Below is a small trained network, with its code and all its weights. Each question gives an input and a class and asks what happens when units are switched off, that is, made to give their printed mean instead of their output.

import numpy as np


def w(rows, s, z=0):
    codes = np.array(rows[::2]) - 128.0
    scale = np.full(codes.shape[1], s)
    scale[-1] = z or s
    return codes * scale


def f(y):
    return np.maximum(y, 0)


def log_softmax(a):
    a = a - a.max(-1, keepdims=True)
    return a - np.log(np.exp(a).sum(-1, keepdims=True))


def net(x, mask):
    res = np.array(x, float).reshape(1, 4) / 4 @ E
    y = f(res @ A[0][:, :-1].T + A[0][:, -1])
    res = res + np.where(mask, y, B[0][:, -1]) @ B[0][:, :-1]
    return log_softmax(res[-1] @ U[:, :-1].T + U[:, -1])


A, B = {}, {}
E = w([
[146,164,20],'x0',
[121,11,81],'x1',
[254,117,141],'x2',
[129,125,125],'x3',
],0.0093)
A[0] = w([
[141,247,167,52],'neuron 1',
[141,143,61,68],'neuron 2',
[123,116,170,84],'neuron 3',
[121,105,196,74],'neuron 4',
[140,146,71,67],'neuron 5',
[104,105,234,62],'neuron 6',
[154,131,118,88],'neuron 7',
[123,61,101,16],'neuron 8',
[77,104,116,124],'neuron 9',
[156,153,65,84],'neuron 10',
[204,112,127,32],'neuron 11',
[123,43,109,30],'neuron 12',
[131,159,70,67],'neuron 13',
[97,83,153,225],'neuron 14',
[67,43,86,109],'neuron 15',
[140,113,179,104],'neuron 16',
[44,129,124,47],'neuron 17',
[73,98,102,130],'neuron 18',
[104,209,155,82],'neuron 19',
[130,70,200,74],'neuron 20',
[115,164,54,80],'neuron 21',
[113,197,214,135],'neuron 22',
[118,219,181,71],'neuron 23',
[53,167,93,86],'neuron 24',
[136,135,45,96],'neuron 25',
[156,159,170,9],'neuron 26',
[106,99,202,43],'neuron 27',
[149,162,49,47],'neuron 28',
[101,140,225,166],'neuron 29',
[77,133,128,31],'neuron 30',
[254,112,126,43],'neuron 31',
[140,212,162,48],'neuron 32',
[207,120,143,32],'neuron 33',
[54,107,119,89],'neuron 34',
[121,136,136,254],'neuron 35',
[100,183,135,141],'neuron 36',
[136,197,137,57],'neuron 37',
[49,171,137,100],'neuron 38',
[117,109,166,213],'neuron 39',
[9,134,101,131],'neuron 40',
[110,20,156,89],'neuron 41',
],0.012,0.0077)
B[0] = w([
[84,20,110,216],'neuron 1',
[28,147,151,161],'neuron 2',
[89,151,136,151],'neuron 3',
[47,186,151,173],'neuron 4',
[66,150,142,154],'neuron 5',
[55,182,145,209],'neuron 6',
[96,124,154,136],'neuron 7',
[89,12,69,153],'neuron 8',
[155,147,156,181],'neuron 9',
[70,158,150,167],'neuron 10',
[136,55,211,157],'neuron 11',
[113,66,89,168],'neuron 12',
[67,192,136,157],'neuron 13',
[154,166,91,243],'neuron 14',
[121,30,67,220],'neuron 15',
[76,184,105,167],'neuron 16',
[152,114,214,176],'neuron 17',
[167,133,155,192],'neuron 18',
[108,44,75,195],'neuron 19',
[53,205,112,181],'neuron 20',
[68,196,131,177],'neuron 21',
[139,87,47,247],'neuron 22',
[119,2,78,210],'neuron 23',
[183,132,214,192],'neuron 24',
[57,195,138,184],'neuron 25',
[128,104,132,144],'neuron 26',
[87,165,154,169],'neuron 27',
[67,156,143,167],'neuron 28',
[111,192,94,254],'neuron 29',
[156,124,181,141],'neuron 30',
[135,99,247,198],'neuron 31',
[103,54,119,182],'neuron 32',
[153,83,226,160],'neuron 33',
[161,114,184,185],'neuron 34',
[212,188,70,252],'neuron 35',
[174,56,42,195],'neuron 36',
[124,94,119,162],'neuron 37',
[206,113,210,204],'neuron 38',
[152,191,98,225],'neuron 39',
[181,117,204,251],'neuron 40',
[109,83,32,202],'neuron 41',
],0.0069,0.008)
U = w([
[170,178,68,248],'0',
[109,61,30,58],'1',
[207,145,254,68],'2',
[22,252,98,77],'3',
],0.0075,0.011)

Each question gives the input, the list of numbers given to net, and the class t.
The units are the neurons (one row each of A and B). Each row of codes is followed by its name. A weight is (code - 128) times the scale printed after its matrix; where a second scale follows, it is the last column's (A, B and U).
mask holds one flag per neuron, in row order. A switched-off neuron (its flag False) gives its mean, the last column of its row in B, instead of its output. The means were averaged over made-up inputs and are rounded, as every weight is.
A unit's drop is (log p(t) with every unit on - log p(t) with that unit switched off) / (log p(t) with every unit on - log p(t) with every unit switched off).
The circuit of an input: a set's keep is (log p(t) with only the set's units on - log p(t) with every unit switched off) / (log p(t) with every unit on - log p(t) with every unit switched off). Starting from the 12 units with the biggest drops (on a tie, the unit counted first), units are removed one at a time, each time the one whose removal leaves the highest keep (on an exact tie, the one counted first), for as long as the keep stays at least 0.8.
circuit, biggest first: the units of the circuit, biggest drop first
k most important neurons: the k neurons with the biggest drops, biggest first
drop when u is switched off: that unit's drop, to one decimal
input [-1,-6,-6,2], class 1: 2 most important neurons => neuron 23; neuron 19
input [0,3,8,0], class 2: most important neuron => neuron 31
input [7,5,-5,-5], class 3: circuit, biggest first => neuron 25; neuron 21
input [4,-5,-5,-2], class 1: circuit, biggest first => neuron 19; neuron 36
input [-8,-8,0,4], class 1: circuit, biggest first => neuron 23; neuron 22
input [0,-4,6,-5], class 2: 3 most important neurons => neuron 31; neuron 33; neuron 41
input [-8,5,-7,0], class 3: 3 most important neurons => neuron 20; neuron 6; neuron 4
input [-4,-5,-7,6], class 2: 2 most important neurons => neuron 38; neuron 40
input [2,4,5,-2], class 2: 2 most important neurons => neuron 31; neuron 22
input [7,0,8,-7], class 2: drop when neuron 11 is switched off => 0.1
input [-7,-4,1,-2], class 3: drop when neuron 6 is switched off => 0.2
input [-6,-5,4,0], class 3: drop when neuron 29 is switched off => 0.2
